Below are the code and all the weights of a small trained network. Each question names an input and a class and asks about switching units off, where a switched-off unit gives its printed mean instead of its output.

import numpy as np


def w(rows, s, z=0):
    codes = np.array(rows[::2]) - 128.0
    scale = np.full(codes.shape[1], s)
    scale[-1] = z or s
    return codes * scale


def norm(h):
    return h / np.sqrt((h * h).mean(-1, keepdims=True) + 1e-5)


def f(y):
    return np.maximum(y, 0)


def log_softmax(a):
    a = a - a.max(-1, keepdims=True)
    return a - np.log(np.exp(a).sum(-1, keepdims=True))


def net(x, mask):
    res = np.array(x, float).reshape(1, 8) / 4 @ E
    u = 0
    for l in range(3):
        y = f(norm(res) @ A[l][:, :-1].T + A[l][:, -1])
        res = res + np.where(mask[u : u + 4], y, B[l][:, -1]) @ B[l][:, :-1]
        u += 4
    return log_softmax(norm(res)[-1] @ U[:, :-1].T + U[:, -1])


A, B = {}, {}
E = w([
[238,94,175,69,99,178,213,97,127],'x0',
[106,49,150,100,152,47,193,178,142],'x1',
[126,129,126,124,126,127,128,128,125],'x2',
[87,106,181,205,119,190,198,144,72],'x3',
[119,2,74,117,150,185,93,109,130],'x4',
[139,133,183,127,207,162,84,176,147],'x5',
[130,128,127,126,123,128,128,135,131],'x6',
[125,102,172,79,70,101,80,170,62],'x7',
],0.0082)
A[0] = w([
[131,36,2,105,157,179,116,136,54,2],'L0N0',
[72,95,145,196,114,120,130,104,88,41],'L0N1',
[91,105,189,51,57,112,63,130,26,181],'L0N2',
[121,224,101,131,114,228,45,41,49,12],'L0N3',
],0.008,0.005)
B[0] = w([
[70,102,254,142,81,173,66,99,219,171],'L0N0',
[115,117,75,57,128,190,163,138,108,166],'L0N1',
[140,158,76,190,220,155,183,64,186,254],'L0N2',
[198,4,182,143,84,12,142,231,126,220],'L0N3',
],0.0095,0.0057)
A[1] = w([
[118,121,73,247,87,134,56,138,136,2],'L1N0',
[198,200,89,237,41,233,60,155,182,96],'L1N1',
[121,153,252,40,237,208,61,213,102,110],'L1N2',
[1,94,151,100,195,66,224,167,224,24],'L1N3',
],0.0055,0.0041)
B[1] = w([
[135,99,178,101,187,142,80,117,108,161],'L1N0',
[127,15,170,133,191,57,183,102,12,189],'L1N1',
[152,92,81,194,6,148,174,130,210,221],'L1N2',
[221,64,184,171,118,95,56,119,39,254],'L1N3',
],0.011,0.0041)
A[2] = w([
[127,244,192,139,82,87,147,156,108,4],'L2N0',
[130,85,123,195,109,126,128,106,154,231],'L2N1',
[91,127,187,145,120,227,179,209,42,117],'L2N2',
[14,135,106,172,145,94,36,190,93,31],'L2N3',
],0.011,0.0027)
B[2] = w([
[34,71,153,101,136,156,78,72,164,174],'L2N0',
[70,254,151,121,135,69,143,144,100,255],'L2N1',
[146,104,54,89,122,144,69,140,130,204],'L2N2',
[206,110,131,101,94,202,205,105,138,189],'L2N3',
],0.016,0.0098)
U = w([
[157,8,171,163,110,54,126,154,76,78],'0',
[53,75,200,140,128,180,87,87,190,74],'1',
[114,177,106,139,95,125,146,128,147,254],'2',
[184,113,139,91,109,195,197,100,138,11],'3',
[153,130,40,80,151,125,58,134,153,225],'4',
[119,179,118,146,222,126,159,85,107,30],'5',
[117,160,136,113,115,126,132,130,129,179],'6',
[125,160,137,124,112,128,122,127,130,175],'7',
],0.015,0.006)

Each question gives the input, the list of numbers given to net, and the class t.
The units are the neurons (one row each of A and B). Each row of codes is followed by its name. A weight is (code - 128) times the scale printed after its matrix; where a second scale follows, it is the last column's (A, B and U).
mask holds one flag per neuron, layer by layer. A switched-off neuron (its flag False) gives its mean, the last column of its row in B, instead of its output. The means were averaged over made-up inputs and are rounded, as every weight is.
A unit's drop is (log p(t) with every unit on - log p(t) with that unit switched off) / (log p(t) with every unit on - log p(t) with every unit switched off).
The circuit of an input: a set's keep is (log p(t) with only the set's units on - log p(t) with every unit switched off) / (log p(t) with every unit on - log p(t) with every unit switched off). Starting from all 12 units, units are removed one at a time, each time the one whose removal leaves the highest keep (on an exact tie, the one counted first), for as long as the keep stays at least 0.8.
units of the circuit, in order: the units of the circuit, biggest drop first
most important unit: the unit with the biggest drop
top k neurons: the k neurons with the biggest drops, biggest first
k most important neurons of layer l: the k neurons of layer l with the biggest drops, biggest first
input [7,2,1,7,-2,7,5,-7], class 2: 2 most important neurons of layer 0 : L0N2; L0N1
input [-5,3,1,8,-5,5,-2,5], class 4: most important neuron of layer 0 : L0N1
input [-7,-7,-3,-3,8,-4,-1,4], class 1: top 4 neurons : L0N0; L1N3; L1N0; L0N2
input [7,-1,-1,3,1,-7,-4,-1], class 2: 2 most important neurons of layer 1 : L1N1; L1N0
input [2,1,8,0,3,1,4,-4], class 6: units of the circuit, in order : L2N1; L0N2
input [2,7,5,-2,-2,-1,-4,-6], class 0: top 2 neurons : L1N3; L0N2
input [-7,-6,7,4,-4,-1,1,-7], class 3: units of the circuit, in order : L2N3; L0N2
input [8,7,2,-3,-5,-2,5,7], class 3: 2 most important neurons of layer 1 : L1N1; L1N3
input [-4,-7,-4,-8,0,8,-8,-4], class 2: units of the circuit, in order : L2N2; L1N2
input [-3,0,5,8,4,-6,3,-1], class 4: units of the circuit, in order : L2N2; L0N1
input [-7,0,2,-4,-8,-3,3,-7], class 1: top 2 neurons : L2N0; L0N2
input [3,7,1,1,-6,-2,3,-5], class 0: top 4 neurons : L1N3; L0N2; L2N1; L1N2
input [3,4,-8,5,-3,-8,-2,2], class 2: units of the circuit, in order : L0N3; L1N1
input [-6,3,2,-4,7,-3,-2,-1], class 1: units of the circuit, in order : L0N0
input [-8,-7,0,-1,3,-7,5,-7], class 3: top 2 neurons : L2N3; L1N3
input [-8,0,7,5,7,4,-4,-4], class 3: top 2 neurons : L2N3; L2N0
input [-6,-8,-8,-4,4,2,-8,-8], class 0: top 3 neurons : L0N3; L1N1; L0N2
input [-3,-5,5,2,5,6,-4,4], class 2: top 2 neurons : L2N1; L1N2
input [-3,-4,2,8,6,7,8,7], class 4: top 2 neurons : L2N2; L0N1
input [-6,7,0,1,-6,-4,4,8], class 5: units of the circuit, in order : L0N2
input [-6,-2,-5,4,5,-4,0,-4], class 3: top 2 neurons : L2N3; L0N2
input [-7,-5,2,3,-2,-6,0,3], class 3: top 2 neurons : L2N3; L1N2
input [2,2,5,-1,5,-2,-8,-6], class 7: units of the circuit, in order : L2N1; L2N0; L0N0
input [-1,-1,0,-8,-8,-8,-3,-8], class 1: units of the circuit, in order : L2N0; L0N2; L2N1; L1N2
input [3,5,-6,-3,6,2,2,-1], class 1: 2 most important neurons of layer 0 : L0N0; L0N3
input [5,-7,6,1,-7,-6,3,-3], class 0: 2 most important neurons of layer 2 : L2N1; L2N3
input [-8,-5,-8,-8,-8,7,-2,4], class 1: units of the circuit, in order : L2N0; L2N1
input [3,-1,0,1,6,3,-5,3], class 1: most important unit : L0N0
